Every row comes from one small tree of marks. The marks that hang from a mark follow it in brackets, in the order of their numbers. Every link used is in the known rows. Which tree was each row made from?
Known rows
Z180(Z586(Z105 Z787) Z602(Z784(Z125))): [-11.5  -8.5 -12.1  -7.3 -36.1  -3.3 -12.7  17.1 -10.0  16.7   4.1 -30.2
  28.4  -8.7  -5.7  23.8 -24.2 -12.2  -3.6   9.7 -23.8  11.7   5.2  25.6
  40.6  -9.7  -1.7   0.6  -7.8   8.4 -14.4 -30.8  25.9 -15.4  -0.5  36.6
 -11.7  -1.4 -35.1  19.0  19.6  22.9   3.0  -4.1  15.1]
Z675(Z19(Z602(Z784)) Z105 Z180(Z586)): [ 25.8   0.7  18.7  -6.7  -5.7   2.9  -1.5   3.3   3.7 -35.4   0.1  -7.0
  12.5   4.6   1.9   0.9   3.3   0.2   3.2   3.9  -2.6   7.5  33.6  40.0
  34.6 -20.1   2.0 -28.1   8.0  20.2  40.0  -8.6  13.6  19.1   1.5  43.2
   1.6  33.9  -0.3   4.4  16.9   7.0   3.3  -8.6   4.3]
Z586(Z105 Z180(Z19(Z675)) Z787(Z632)): [-20.1 -11.3  -9.6  -8.6   0.3 -28.8  15.0   0.9 -13.6   9.2 -18.5 -10.0
   8.5   1.3   2.9  -2.8   2.6 -25.3   8.3  11.3 -24.0   1.6  -4.3  51.9
  -6.8 -11.7   4.5   2.8   6.0  38.0   9.8 -18.1  20.9  15.1  11.9  27.8
 -27.9  -4.8 -14.1  -2.1  12.8  11.6  17.7  10.1  -0.7]
Z602(Z404 Z784(Z125 Z180)): [  4.6  -7.0 -12.7  -0.3  -1.9  10.3  -5.7  20.3 -22.1  -9.9  29.9 -23.2
  21.5  -3.1  -2.4  13.0 -18.0  12.5  17.5   9.9  -5.3   1.8   2.7  29.8
  33.7 -25.3 -11.1 -10.9   1.2  -1.9 -20.7 -10.5  21.5 -44.3 -22.4  -6.0
   0.7  16.0  -5.6  18.5  -8.0 -12.5   9.1  19.3  -4.4]
Z675(Z105(Z602(Z404))): [ 33.1  -1.8  -7.3 -13.3   3.6   9.5  10.1  -5.3 -13.6  -2.1  16.9   0.3
  26.4  -5.4  -2.8   5.4  -9.4   9.4   8.8  12.1  -7.5  37.2  15.8  23.1
  24.8 -36.6   7.5  -8.8   8.0 -13.5  -4.4   9.8  33.7   4.0   9.2   2.2
   3.1  21.0   7.4 -25.6 -36.9  -5.5  -7.0   6.8  -0.8]
Z125(Z404(Z602(Z784(Z180(Z19 Z586(Z105)))))): [ -5.8  -8.1   1.4 -13.1   5.4 -12.2  10.5  28.6 -24.7  -7.3  -5.5   2.2
  15.3 -18.6  -1.5   9.2 -17.5  -2.1 -16.8   0.2 -12.6  12.7  27.0  37.7
  28.5 -21.3   0.7  -8.4  36.6  -1.8  -6.6  -8.1  34.5  -5.9  -2.1  10.7
   2.3   8.3 -40.1  38.8  27.3  -4.7  23.1  -8.3  -2.4]
Z19(Z632(Z404) Z675(Z105 Z180(Z586(Z787)))): [ 23.6  23.5   1.4 -20.4  -5.4   0.1  24.3  -7.3   9.9  -9.0   8.7  -7.6
   7.6  21.4 -25.0 -14.8   3.9 -33.8  26.8   3.0 -11.5   7.7  36.3  20.4
   4.4   9.3   2.3   0.0   4.5  18.7  26.9 -43.3   6.0  33.5  26.0  37.6
  -4.5  17.9  11.5 -34.1   1.2  -0.1  -2.4 -16.2   8.5]
Z632(Z180(Z19) Z404 Z787): [ 31.5  10.7 -21.2 -19.0  36.7 -29.8  26.3 -35.3  -2.8 -21.9  23.4  -6.1
 -12.4   0.0   6.1  20.5  -5.4   7.2  13.9  20.9  -6.9   7.9   3.9  45.7
  -9.9 -28.3 -29.7  12.5  11.7  -0.6 -10.3 -36.0  10.4  -0.7   5.7  17.4
   8.4  19.7 -23.3  18.5 -61.1   1.7  31.3   5.9  -5.0]
Z105(Z19(Z632(Z180)) Z602(Z404)): [ 43.4  -6.4  -1.0  -7.9  31.2 -17.0  23.3 -22.5  16.7 -18.0  12.2  -7.9
   7.7  -3.1 -11.0  -0.1  11.4  -3.4   4.3  12.2   3.0  17.7 -16.0  18.0
  -2.0  -9.1   0.0  10.0   6.7 -14.8   3.3   4.1  14.3  19.3   1.3 -19.7
  -3.3  21.5   0.8 -22.3 -51.8 -26.7   1.7  -4.2   8.6]
Z180(Z19(Z675) Z586(Z787(Z632))): [  9.6  -1.5   1.9 -13.1  -7.6 -18.7  33.1   3.3 -27.9  24.9 -10.6 -26.0
   8.1  22.4 -22.0  -5.5  -2.2  -2.2  -0.3  -0.4 -18.1  17.0  -4.2  14.7
  -0.5  -7.3  -3.5  14.6   0.8  28.1  11.0 -22.9  21.2  27.7  15.5  14.1
  -2.9  -8.5 -14.4   2.0  30.5  10.8  18.6  11.5  -3.7]
Z784(Z125 Z180(Z19)): [ -5.5 -12.2  -3.2  -9.7  11.4 -22.0  10.7  13.6 -34.8  -2.2  14.2 -38.1
   5.3  11.2   6.5  11.9   4.7   5.8   7.9   9.7 -22.0   7.1   6.7  33.4
   9.5 -19.9 -15.7  18.2   5.4  15.6 -26.8 -27.6  32.0 -14.6 -15.2   1.4
  -0.8 -10.2 -22.2  14.8 -13.7 -17.8  10.1  11.0 -20.0]
Z784(Z125(Z404) Z180(Z19(Z632) Z586)): [  9.0 -14.6   4.6 -14.0  13.3 -30.3  27.1  13.4 -19.2 -13.1  -0.3 -36.9
  10.7   8.0 -18.6   3.6   7.6 -11.2   6.6   2.9 -22.5   6.6  28.5  11.5
  16.8  17.4 -13.5  23.4  15.5   8.4 -15.4 -34.4  28.7  10.3 -15.1  -3.9
   8.0 -17.1 -19.2   4.1  21.5 -19.8  -2.8  -2.1  -6.2]
Z586(Z105 Z180(Z19(Z602 Z675))): [-33.7   2.2  -4.0   1.9  11.9 -10.1  -1.7   6.3 -27.7  -4.3 -22.8  -6.5
  -2.7 -12.0  10.0  -5.3  15.7 -15.4   3.7   0.3 -16.9   8.8   5.4  56.4
  -2.2  -9.4  -1.6   0.1  14.9  31.0   6.1 -11.8  14.9  19.0  -3.8   7.7
 -20.7  -8.8 -16.2  -2.3   0.8 -10.0   2.2  -6.0  -1.1]
Z586(Z105 Z180 Z787(Z19(Z602 Z632))): [-11.4 -24.9 -23.0  -2.0  20.4 -29.0   2.5  -1.0   9.9  -4.9 -20.0   5.7
  15.3   0.4  -1.6  -8.9   3.1 -35.1  11.3  15.2 -16.9   1.6  10.6  32.3
   8.9 -12.4  17.1  -7.6   1.4  26.1  17.0 -13.3   2.0  18.7  10.9  27.3
 -17.6  -0.8 -10.0 -22.5  -9.8   6.4  -2.4   7.0  -1.8]
Z19(Z602(Z784) Z632 Z675(Z105 Z180)): [  6.5  21.2  19.1  12.1   1.7   4.9   4.2  -1.0   2.4 -20.5  -4.9  -0.5
  -3.7  -4.6 -16.1 -28.8   6.1  -8.7   9.6  -5.1  10.7   4.2  32.3  23.4
  -4.1  -3.3  11.0  -9.3   1.7  39.4  34.6 -17.2  -5.0  25.9   6.7  12.9
  -6.7  11.6  21.7 -25.6  11.2  -6.6 -14.4  -4.2  -2.5]
Z602(Z404(Z125) Z784(Z180)): [ -5.2  -4.6  -9.2  -0.2  -6.2  13.2  -3.2  11.0 -15.8   5.1  20.8  -5.3
  29.2 -15.1  -1.8   6.2 -20.9  14.9  17.3   5.6  -9.7   4.5  18.4  22.3
  26.4 -36.1  -3.8  -8.7  11.9 -16.1  -2.3  13.4   7.0 -42.1 -10.5 -12.6
   6.9  24.6   0.8  15.6 -17.2 -11.4  22.1  28.2  -5.3]
Z675(Z19(Z602(Z784(Z125))) Z105 Z180): [ 19.6   2.3  11.7  -3.7   3.6   4.9  -6.0  -2.1  15.4 -45.1   7.9 -17.1
  14.2   7.5   3.6   2.0   9.2  -1.0  16.8  14.3  -1.0  -6.6  34.8  41.3
  23.9 -23.3   5.2 -20.8  -4.9  21.6  23.2 -20.3  16.7  -5.5 -17.6  40.7
  -4.4  29.5   7.1   8.2  -8.0  -1.8   2.4  -2.4  -6.8]
Z180(Z19(Z602 Z632(Z787) Z675)): [ 12.5  14.9   2.4  -4.4  35.0 -12.9  25.5 -20.8 -20.0   2.7 -10.2 -20.4
 -12.8   3.2 -22.9 -12.2   6.1   4.6   5.7  -3.0   4.4  13.9  15.0   9.4
 -24.5  -2.2  -3.7  19.0   9.0  35.7  14.2 -19.6   3.8  39.4   5.6 -15.9
  -7.4  -7.1   3.9  -7.3 -14.2  -6.8   0.0   6.7  -9.0]
Z180(Z586(Z105) Z602): [-22.2 -15.5  -5.3 -13.8 -23.3 -13.8  -7.4  16.8 -33.4  18.6  -6.1 -30.4
  21.7  -8.8  12.5  11.8 -16.6  -3.6  -9.8  -0.5 -32.3  37.5   5.7  30.6
  30.3  -6.6  -8.3  10.3  12.4   5.9 -10.0  -4.1  21.1   4.6  15.9  19.3
  -0.9 -14.6 -25.4  -4.0  16.3  12.5 -11.7  -7.2   6.3]
Z125(Z404(Z602(Z784))): [ 21.2   3.5  -9.1   9.3  -1.9   8.7  -4.0  10.4 -17.2  -5.7  -8.7  10.2
  15.0  -6.6 -11.3   0.1 -27.3  22.0   5.6  -0.3  -7.0  16.5  21.4  21.1
  16.9 -40.6   1.9  -7.9  -5.2  -7.2   8.4   3.0  -1.5 -13.7  -9.5 -10.4
  16.6   3.9 -14.5  20.2  -3.0   3.6  -6.7   5.5 -14.5]
Z784(Z180(Z586 Z602)): [-15.1 -15.9  -8.3 -20.4 -14.7  -9.5 -15.0  23.1 -44.6  19.5   9.3 -35.5
   0.7  -2.0   8.7   2.6 -14.8   1.8 -12.9  -4.8 -34.3  39.3  -1.2  31.1
  17.4  -1.8 -14.2  14.5  10.2  10.6 -12.7  -1.7  21.0   6.5  11.1   3.8
   5.3  -5.8 -26.7  -2.3  18.4  -7.6  -4.0  -9.1   5.5]
Z586(Z105(Z19(Z602)) Z787): [  8.7 -15.1 -10.6  -3.5  16.9   0.8   3.9   1.6  -4.9   5.0 -18.3  -1.4
  21.4  11.6   0.9  18.6   6.7 -13.9   3.8  16.0  -2.2  16.4  20.1  29.1
  22.1 -26.2  12.4   4.8  -8.6  18.1   1.8 -15.4   7.5  14.7  12.4  18.4
 -12.1   1.8 -26.9  -6.8 -31.1  -6.5   8.8   4.6 -11.2]
Z19(Z632(Z180 Z404(Z602) Z787) Z675(Z105)): [ 10.2  33.3 -19.4 -25.8  29.9 -11.8  13.2 -39.1  17.3 -17.3  26.3   5.3
  -6.8  -1.5 -13.9 -19.6 -23.3  -9.4  10.5   6.4   6.6  13.7  15.1  24.9
 -41.3 -11.6   4.8  -4.5  21.7  10.3   3.8 -29.9  -3.2   8.3  11.7  15.6
   2.1  18.4   9.0  -8.5 -43.7   0.6   1.1  -5.7   0.9]
Z675(Z180(Z19(Z602 Z632(Z787)))): [ 27.5   3.3   1.3  -4.8  35.7 -30.8  21.0 -21.8  -5.7 -20.6  -7.9 -14.5
 -14.1   1.1  -3.5  -2.6  13.8   2.5  12.6   9.4  -0.7  11.5  31.4  25.8
  -5.7  -9.0  -6.3  15.5  13.4  31.5  26.6 -13.9   4.7  44.4   9.1   3.2
   2.3   8.7   4.2  -7.9 -22.4 -11.4   2.7  -1.9  -4.9]
Z404(Z125 Z602(Z784)): [-10.8   7.2  -8.4   8.2 -20.8   6.1  -5.5  -1.1 -10.0  16.3  -0.3   1.1
  28.0 -11.9  -2.0  -3.2 -30.8  26.7   8.1  -2.3 -12.3  11.9  14.7   9.8
   8.5 -52.1  11.4  -5.8   1.1 -12.0   7.9  13.8  -6.8 -30.4  -9.2  -9.3
  17.1   6.4 -10.6  26.8 -14.6   6.4   3.3  19.4 -15.1]
Z19(Z632 Z675(Z180)): [  3.6   9.2   8.7   7.6  -1.0  -6.9  12.6   6.3 -19.3  -2.7  -5.8 -25.2
   1.9  18.8  -9.5 -24.0  11.3  -5.4  25.8  -8.0 -13.9   7.9  11.2  23.8
 -10.0   0.2  -5.9  17.5  -0.4  30.2  26.4 -15.0  -7.4  22.6   5.3  -6.4
  -2.7 -11.7  23.5 -30.7   3.1 -11.1 -19.0  -3.8  -9.3]
Z675(Z19 Z105(Z602(Z784)) Z180(Z586)): [ 46.6  -1.8  21.2 -15.4 -17.4   5.2  14.7   1.4   5.8 -25.1  12.2 -11.4
  20.1   5.1   3.7   4.8   3.7  -1.2   2.5   5.9 -12.3  15.2  13.8  37.8
  30.4 -27.0   6.8 -17.1  11.3   4.6  30.6  -6.7  35.0  18.6   7.0  39.1
  -2.4  36.1  -0.7  -2.9   5.2   7.8   8.3 -17.5  10.4]
Z602(Z404(Z125) Z784(Z180(Z586(Z105 Z787)))): [-15.6 -10.9 -18.2 -10.4 -19.4  11.9  -2.6  20.5  -8.6  16.8  15.6  -1.3
  49.1 -13.3  -6.0  20.5 -24.4 -11.0  12.8  10.0 -12.7   3.8  28.8  27.9
  48.6 -28.6   5.1 -16.6  23.3 -13.6  -1.5  -2.6  19.0 -33.5   2.3  19.6
  -3.8  27.6 -16.2  18.9   3.8   4.3  33.8  19.5  13.8]
Z787(Z19(Z675(Z105 Z180)) Z632(Z404(Z602))): [  7.8  13.1  -0.2 -36.7  15.6 -11.8  40.2  -9.0  13.9 -17.3  14.9   2.3
   4.8  19.7   1.1 -41.8 -10.1 -15.3   9.9  13.3 -15.1  14.4   8.1  17.5
 -24.1 -15.5  26.8  -4.8  21.6   2.8  12.2 -10.2  20.2   3.1  22.6  38.0
   8.8  18.2  19.2 -14.8   4.7  -7.6  30.6  -3.6 -17.9]
Z784(Z125(Z404) Z180(Z586(Z105 Z787) Z602)): [-18.0 -20.8 -25.7 -29.5 -10.0  -3.4 -16.0  29.5 -19.4   9.6   2.5 -28.9
  25.2   0.7  -3.4  18.0  -8.7 -30.9   1.0  13.4 -37.5  23.2  32.0  35.7
  33.1  12.0  -1.7  18.0   8.5   3.2 -27.3 -33.4  35.6  -4.0  -1.1  29.6
  -5.8 -10.8 -36.2   2.7  19.9  -7.0   6.7 -16.9  12.9]
Z675(Z19(Z632(Z404 Z787)) Z105(Z602)): [ 57.1   2.5  -9.6 -41.8  32.1  -4.2  35.5 -44.1  27.9 -22.9  19.6 -12.8
  14.2   6.3  -9.4   2.8  -3.5  -8.6  16.8  18.2  -2.2  22.9  22.7  19.2
  -6.8 -18.1   9.9  -1.0  12.6   1.4   8.6 -16.9  28.1  21.3  23.1  21.3
  -6.0  39.0   9.9 -18.6 -59.0   7.8   4.0  -1.2  -2.8]

Write each row's tree
[ 21.0  22.2  23.2  -8.3  -3.1  -7.7   6.2 -14.6   4.3 -11.0  15.8 -16.4
 -11.7 -14.2 -11.6 -16.0 -17.9 -10.5   3.0   3.1  -4.9   4.8  21.0  17.8
 -16.8   5.4   2.3   3.9   3.6  29.3  28.7 -17.8   4.2  22.7  15.0  22.7
 -19.5  12.1  21.8 -17.3   4.7   9.5  -4.4 -11.1   9.9] | Z19(Z632(Z787) Z675(Z105 Z180(Z602(Z784))))
[ 38.6  21.2  27.4  -4.6  15.3   0.2  37.6 -13.4   2.6  -7.9  11.6  -2.7
   5.9 -20.2 -33.8 -14.3   0.6  -1.2  -2.2   0.5   9.8   7.2   7.9   7.8
  -0.3 -13.7   7.5  -8.9  14.3   0.6  14.5  -2.9  36.9  20.3   6.3  -9.5
 -21.9  29.7  16.6 -13.4 -15.7  -5.7   4.6   2.1   4.6] | Z180(Z19(Z632 Z675(Z105(Z602(Z404 Z784)))))
[-11.5  13.8   1.8  -1.7   5.7 -13.3   0.4  -9.7  -5.4  -9.9  -1.1  -9.1
  -0.8   0.6 -17.8 -24.6   3.7 -13.0  -4.2  -9.4   3.2  21.8  15.7  22.9
 -11.8  11.1   0.6  -0.9  15.5  32.8  13.7 -27.5  -3.5  34.2   5.1  13.8
   5.7  -7.2   3.3 -29.2  12.3  -3.4 -21.1  -5.9   8.3] | Z19(Z602 Z632(Z180(Z586)) Z675(Z105))
[ 31.0  -3.1  10.6  -8.6  25.7   5.8  10.3  -9.3  -1.8 -20.4   4.1   3.5
  16.6  -0.3  -5.2   9.4  -1.9   3.2   2.0  15.7   7.3  20.1  26.6  13.8
  26.6 -22.3   9.4 -13.8  -0.3  -6.1   5.5   7.2  13.3  10.5   2.1   5.4
  -1.4  19.5   1.6 -16.2 -33.4 -18.1   0.6   9.3  -9.8] | Z675(Z105(Z19(Z602(Z404))))
[ 11.7 -23.3 -12.8 -20.7  10.3  -4.2  19.9  -0.4   4.4   1.5 -14.2  -6.5
  34.8   5.7  -7.5  13.2  -4.1 -15.7  -2.2  18.3   1.6  27.0  12.1  15.8
  39.6  -5.5  19.6  -9.0  11.9   5.7   5.8   3.5  22.5  20.2  19.3  21.1
  -2.0  17.0 -16.7  -5.8  10.3  -4.0  22.1  10.8   8.6] | Z180(Z586(Z105(Z19(Z602(Z404))) Z787(Z632)))
[-12.1 -15.7 -17.7 -12.1  -0.6 -36.5 -10.5 -11.1 -10.4   0.8   2.8 -23.8
  -6.8  -8.8  13.1  -9.0 -12.6   7.0  -9.1   8.7 -22.8  33.0 -15.6  40.6
 -12.8  -8.7 -12.6  16.6   0.2  17.5  -3.7   0.3   6.2   2.7  12.5  11.8
   9.0  -1.3 -12.9  -5.8  -3.8   5.4   0.7   7.9   0.8] | Z787(Z632(Z180(Z602)))
[ 12.9   0.9  16.6   0.1  12.8 -18.8  34.7   7.4 -10.6  -6.0   0.3 -22.2
   3.7  28.5 -11.3 -32.9  10.7 -13.1  21.4  -1.3 -18.7  -2.2  -1.1   9.0
 -14.8  -0.7   1.5  18.7   3.3  18.8  25.8 -17.2   0.0  17.3   6.7   4.1
  -4.3 -13.4  26.4 -31.3   6.6  -9.5   0.5   0.4 -16.7] | Z787(Z19(Z632 Z675(Z180)))
[  7.1  17.0   2.9  -5.2  -7.3 -16.2   0.6 -15.5  -5.5   4.1  15.1 -26.3
 -13.3 -16.8 -19.0  -8.7 -25.4  -2.3 -10.5  -7.9  -6.3  11.5 -18.0  16.9
 -20.1  15.3 -17.0  11.3   8.2  21.6  11.3 -25.0  -4.6  16.6   3.9   4.7
  -6.4   0.2  -7.3   4.3  16.4  14.7   0.9 -10.5  26.6] | Z19(Z632(Z180(Z586 Z602(Z784)) Z787) Z675)
[  7.6 -16.3 -30.3  -3.1   3.1 -29.2  -1.2 -10.8  -4.4   4.2   2.3  -6.3
   9.0  14.3   0.9   0.8  -9.6   1.9  10.3  15.0 -11.3  18.6  -4.8  41.8
  -3.8 -29.9  -7.0   6.8 -10.0  26.1   5.2 -18.3  -1.5   1.4  12.1  21.6
   9.8   3.9 -13.2  -5.8 -17.0  13.3   8.6  22.6  -5.5] | Z586(Z787(Z632(Z180)))
[ 18.8 -10.7   7.6   4.1  23.1 -12.5  15.4 -10.2  -2.8  -6.3 -17.9 -17.1
   4.8   8.3  -9.9  -4.2   9.5   0.8   2.5   2.5   2.5  18.5  10.2   3.4
   3.3  -5.6   6.0  13.5  -9.8  19.5  10.9  -3.4  -6.8  27.8   5.6 -15.5
   1.4  -6.4  -7.3 -18.3 -21.5 -18.0 -16.1   6.4 -16.4] | Z105(Z19(Z602 Z632))
[  1.8 -12.1  -2.4   1.4 -20.7   0.9  -1.4  26.5 -38.6   9.0  13.2 -19.3
  13.9   1.2   2.5  10.1 -21.5  11.9  -1.6  -4.7 -13.2  17.6  -1.5  29.9
  31.2 -23.4 -12.7  -4.5   6.2  15.4  -6.7 -13.3  12.6 -14.8   1.1   4.4
   9.5   1.4 -26.8  14.6  23.1   3.3   5.4  10.0  -2.5] | Z602(Z784(Z180(Z586)))
[ 21.3   3.4   0.3   9.8  15.8  -1.9  11.3   2.0  -8.9 -24.3 -12.7  -9.0
   5.3  -7.2 -16.9  10.6   5.4  12.3   7.1   9.7  -2.1   1.3  30.0  20.7
  22.9 -17.4  -8.3   5.9  -9.1   4.8  -6.6 -27.0  16.8  -4.4 -26.2  -2.7
  10.2  -0.3 -24.1  25.0  -2.9 -10.3   9.0   6.4 -13.6] | Z180(Z19(Z602(Z784(Z125(Z404)))))
[ -2.8 -27.8 -20.0  -3.9   1.8 -25.0   5.8  10.3  -7.7   3.0  -3.0   3.7
  25.1  10.3  12.7  10.2  -9.6 -25.7  16.7  21.3 -32.5  -2.2  -2.2  43.2
  19.6 -32.9   5.3  -7.2  -3.7  10.2   4.8 -17.4  11.5  -8.0   5.7  39.3
 -17.4  -4.7 -17.9  -8.4 -14.0  17.3  11.8  11.7  -6.6] | Z586(Z105 Z180 Z787(Z19))
[ 21.2   1.6   6.0  -9.9   7.8  -2.8  24.8   3.7 -13.8  12.5  11.4  -2.1
  17.4  30.8 -19.5 -10.4 -10.3 -14.5  10.5  11.2 -16.4   3.0  10.8   8.9
  -3.4 -29.3  10.3   0.3 -11.2  13.6   9.1 -29.8  13.6   3.4  12.0  33.3
 -12.6  -5.6   6.3 -22.9 -12.3  13.4  12.9  15.4 -20.1] | Z586(Z787(Z19(Z675(Z105))))
[ -4.0  -2.6 -21.0   0.4  10.0  18.9 -16.7  17.0 -18.4 -13.7  19.0 -16.0
  14.3  -9.4  -4.1   5.9  -9.1  11.5  12.0   8.0   5.2  10.1  11.6  31.6
  31.8 -20.6  -3.9 -14.5   4.0   5.8 -17.1  -6.1  18.4 -30.7 -22.6 -10.0
   4.8  21.6  -8.4  15.7  -7.4 -22.4   9.9  13.7  -0.5] | Z19(Z602(Z404 Z784(Z125 Z180)))
[ -2.9 -17.9 -16.2  -5.7 -12.7 -33.1   8.6  -3.3 -17.3   0.2   3.0 -20.8
  13.3   9.3   9.1  -2.1 -13.5   9.8  -0.5   3.4 -16.6  29.9 -14.7  33.4
   7.7 -12.4 -12.8   7.2   9.4  18.6  -2.2 -12.6   4.3   3.2   7.0  16.7
  24.8 -10.3 -16.7  -2.6  18.9  11.1   1.1  15.4   1.0] | Z787(Z632(Z180(Z586)))
[ 53.2  -5.8   8.1   1.3  -0.2  14.3  28.3   0.4   6.7 -15.0   1.7 -11.8
  23.3   3.7 -12.7  17.3   2.1   3.9   7.7  15.0  -6.6   9.7   0.5   4.9
  21.2 -16.3   9.3  19.2 -18.9 -17.4 -18.0 -22.0  25.7  -8.0 -21.4  -8.8
   5.8  -2.9 -24.6   8.3 -19.3 -18.8  11.6  -5.3  -7.6] | Z105(Z19 Z602(Z784(Z125(Z404))))
[ 22.5 -18.4   7.0  -8.0  20.3 -24.8  34.3 -16.0   0.5  -3.7  -1.3 -21.1
  24.2   6.2   3.0  19.2 -10.6  -8.9   8.3  15.0  -2.0   9.2  10.4   9.0
   5.9 -10.2   5.6  14.9   6.2  16.1  -1.5 -16.3   3.7   9.9  12.9   8.1
 -11.8 -13.4  -6.0 -10.3 -29.1   5.1  -1.3  14.0 -13.2] | Z586(Z105(Z19(Z632(Z787))))
[  1.3  -2.3   9.4  -9.0  -6.3  -5.6  17.9  10.8 -20.0   3.7  18.2 -12.4
  22.5 -18.1  -8.7  12.8 -13.7  11.8   2.3   2.4 -14.6   0.8  17.2  16.7
  34.2 -24.2 -11.4  -6.5  27.3 -21.0   0.0   5.7  25.4 -22.9  -9.8  -5.3
   5.3  26.0 -14.9  32.0   6.0 -10.6  36.0  17.5   4.3] | Z602(Z404(Z125) Z784(Z180(Z19 Z586)))
[ 11.5  26.8 -23.6 -21.3  21.0   5.3  19.8 -22.9  -5.4   6.1   9.1 -11.4
   0.3   7.9 -19.3 -18.2 -22.8   2.8  19.2  -2.7  -1.1  20.5   7.4   7.5
 -28.8 -12.0   5.8   7.5  11.8   9.0   4.1 -16.0  -4.7   8.7  12.6 -13.7
   4.5   7.1   6.7  -2.3 -30.2  -2.7  -3.1  -1.7  -7.3] | Z19(Z632(Z404(Z602) Z787) Z675)
[ 10.1   5.3 -19.0  -2.8  31.1 -22.0  21.3 -23.2  35.8 -36.7  16.9  -7.3
  -0.9  -2.0 -13.9 -14.7   1.4 -10.3  12.7  15.8   6.7  -9.3  -7.0  16.4
  -4.7  -5.2  -2.6  -0.8  -0.6   1.3 -11.0 -42.6  -0.3 -20.0 -12.3  15.9
  12.3  18.2 -11.4   7.8 -27.0  -6.7  19.0   7.7  -5.8] | Z787(Z19(Z602(Z784(Z125)) Z632(Z180 Z404)))
[ -1.1  20.0   8.2   9.5   4.8  -7.7   6.2   0.5 -21.1  -7.8  -2.4  -7.8
 -15.0  -8.0 -15.3  -7.0   6.4   7.6 -12.6  -9.0   3.4   5.9  -9.7  37.1
  -3.1  -9.5 -18.5  -0.9  11.2  22.2  10.4 -27.4   6.9  17.6  -9.5   4.1
   2.8   6.2 -25.8  20.7  16.1  -4.7  19.1  -6.2   9.4] | Z632(Z180(Z19(Z602(Z784) Z675) Z586))
